[  9.7 -11.5  -5.2   5.5  -1.9 -11.6  16.4   1.6  -3.8  -6.4 -20.5  -5.3
   5.2  22.2   7.0   7.3   3.1  -2.2 -43.7   2.1   6.7  -6.5 -36.8  -2.3
   0.1   6.8   1.4   2.9   0.5  12.1   6.4   8.9   1.2   5.7 -36.8  11.3
   4.7  12.4  10.7   7.8 -13.3   2.0   7.8  11.9  -4.5  -6.6 -15.1 -18.0
  32.4  21.5  -4.4  -3.9   3.6 -11.7   2.8  -1.5   2.2] | Jr, SR
[  0.2  14.1  -9.9   8.0   0.4  13.5  -7.5  -6.7  -1.7   0.9   8.1   8.1
  -3.0  25.4  -5.4  13.8  -4.0   4.5  17.8  -8.0 -62.3 -26.1 -36.7 -25.6
  25.2  -3.9  -9.7   1.0   9.5   1.5   8.9  -6.8   2.4 -15.5 -55.2   6.9
  -3.6   4.2   7.3   1.6 -17.5 -33.1  -0.5  27.5   3.2 -11.3  -2.3  -0.6
 -56.2  -0.8  -4.8  -4.0  20.5 -11.4   7.4  -0.5  -7.8] | Jr, Gm
[ -1.4   9.1  -7.9  26.2 -14.5   6.5   7.4  13.7   1.0  -3.2  10.0   2.2
  -7.3  30.3  11.6  12.5 -11.5   6.3 -34.1 -12.9 -21.6   3.2 -30.6  10.8
  16.9 -16.2  -8.3 -19.9  -7.5   8.6  11.7   1.4  -5.6   7.0 -44.4   0.1
  -0.9  19.7  14.2   7.8 -12.1  -3.8   0.6   7.7  -0.6  -6.2 -27.7   6.1
 -27.9  17.6  -7.0  -7.7  17.2   1.8 -12.7  -1.1   2.5] | Jr, SR
[  3.8 -11.0  -8.6   7.3   1.0  -9.7   7.3 -12.2   2.2  -4.2  -4.4  11.5
   6.9  12.4   3.9  12.6  -3.3  -6.5  -1.7  -3.1 -35.0  -5.7 -38.1  -5.1
   9.3 -12.1  -3.3  -4.5   8.9   2.7  43.4  22.3   1.2  -6.6 -68.4  -3.9
   0.6  22.5  -3.8   7.2  -2.5 -17.6   8.5  17.2  -5.9 -16.8  -0.8 -17.7
  22.6   7.0  -6.4  -1.1  -6.8 -12.1  20.4   4.0   7.8] | QQ, Gm
[  5.9  48.1 -28.8   5.0 -15.5 -11.2  11.5  -6.8  -1.7  -6.3   0.9  -1.7
   3.8   1.5  -6.6  13.0 -18.5  -3.9   8.1  -2.4 -38.1   9.1 -32.3  15.0
  21.9 -23.3 -19.3  11.3  15.9   7.1  15.2  15.1  -3.3 -14.4 -41.6  -4.4
   7.1  -5.5   7.8   5.0  -8.9 -10.3  15.2  20.2 -11.0  -9.8  -4.6  -8.4
  21.0  -3.3  -4.1  -6.0   4.0 -17.2  42.2  -2.3  -0.2] | QQ, Gm
[ -2.1  -6.7 -22.0  12.6 -33.0  -8.3   7.0   2.1   7.4  22.4  10.2 -17.9
   5.9  30.1   2.5   2.1  -9.5   3.7 -28.2 -16.0 -13.5 -10.7 -43.5   3.6
  -0.8 -17.1  -3.5 -18.2   3.4   3.5   6.7  11.2   2.6   3.1 -31.6   0.9
   4.0  21.5   3.3  10.8   5.0  -9.5  10.3 -11.0  -5.4  -0.2 -18.9  12.3
   4.8  -2.5   4.5   1.6   8.4  15.6   6.3 -13.3   1.5] | QQ, Mz
[  7.9  -7.6 -19.8   3.7  14.3 -15.3  23.7 -17.1   7.1  -5.0   0.4  29.9
  22.7   6.0   4.4   4.4 -15.5  -0.9  -9.4  -9.5 -49.3  12.2 -40.1   8.9
  16.7 -16.1 -13.7  -2.0   1.3  12.8   5.9  19.0   5.1 -14.8 -69.2  -1.7
  12.9  31.7   1.4  22.6   5.1 -12.8  10.6  -4.7 -15.5 -24.8 -10.1  -7.7
  32.2  11.1   0.1  19.3   1.1 -20.9  -0.3   1.2  10.8] | QQ, Gm
[  7.4 -23.2  12.8   9.0  -6.1 -15.3  25.0  -6.2   0.2   8.4  -2.2  29.1
  15.3  19.8   9.5   5.9  -4.8 -13.6 -33.7  -2.5   5.7 -20.2 -17.2   3.8
  -4.8  -6.2   3.0 -27.0   5.8  11.6   4.7  26.8   4.6  23.2 -42.8   5.2
  -7.2  24.9  -2.2  13.4   5.7   3.3   2.0 -10.4 -11.5 -20.7 -11.3   1.2
  59.6  22.1   8.8   4.5 -17.4  -3.8  -8.2   1.0  12.1] | QQ, Mz
[ -1.8 -10.0 -25.5  -3.0  18.0  -3.8  -0.2  -6.3   2.8  16.3 -12.9  11.0
  12.5  28.3  11.9   6.9  -8.6  -6.8  -8.4  -3.3 -19.5  -3.5 -69.2   3.8
  11.1   0.4 -12.0  11.2   0.6   2.4   9.2  10.3   0.6  -8.9 -46.9  -5.7
   0.0  19.2  -3.4  18.8  -7.5 -22.3   1.4  15.5  -3.4  -4.3 -15.0  -2.7
  22.3   5.6   4.7   3.4   4.5 -19.6   3.0   9.4  -0.3] | Jr, Gm
[  1.4   6.7 -13.5   2.5   3.3  -6.8  13.5  -7.8   0.9   4.8   6.9   4.7
   7.9  19.8  14.4   7.5 -12.2  -0.6  -7.7  -9.6 -38.6   5.7 -64.0   2.5
  20.0 -10.7 -22.1  16.6   5.4   4.9  13.2   0.5   6.7   5.2 -58.6  -1.8
   7.4   5.1  11.5   9.5 -10.3 -19.0   5.4   6.2  -3.4 -36.7 -24.5 -14.5
  29.5  15.3  -4.1   5.2   6.2 -21.9  -3.8  12.2  20.4] | Jr, Gm
[  6.9   8.7   4.9   6.7  26.3 -21.6  12.6 -19.4   4.7   6.3   6.8  34.0
   0.0  24.9   1.7   8.4 -17.2  -0.3  13.4   3.6 -53.6   6.1 -56.9  -1.1
  19.5 -13.5 -17.9  15.5  13.2   4.0  -0.3   8.6   4.8  10.3 -69.2 -12.7
   2.4   4.2   9.0  17.1  -2.0 -29.6   2.1   5.3 -21.1 -30.8   0.5 -27.0
  63.3  14.4  -5.6   8.3   2.5 -29.2  -6.5  18.5   3.7] | QQ, Gm
[  5.1   8.4  -1.5   9.1   0.9 -11.7   2.7  -5.9 -12.4 -11.1  12.2   8.6
  -4.9  -1.9   2.0  -4.6  -3.2  10.4 -17.5   0.8 -44.9  20.7  -1.9   9.4
  34.3  -0.2 -11.7  -0.5   7.2   2.8   4.0   2.2   1.1 -12.5 -49.4  -9.8
  -0.5  13.6   4.7   8.4  -1.2 -25.0   0.7  11.3  -5.8 -18.1 -26.6  -0.9
 -33.3  11.1   0.5   9.3  19.4 -10.0  14.2   1.6   4.8] | QQ, Gm
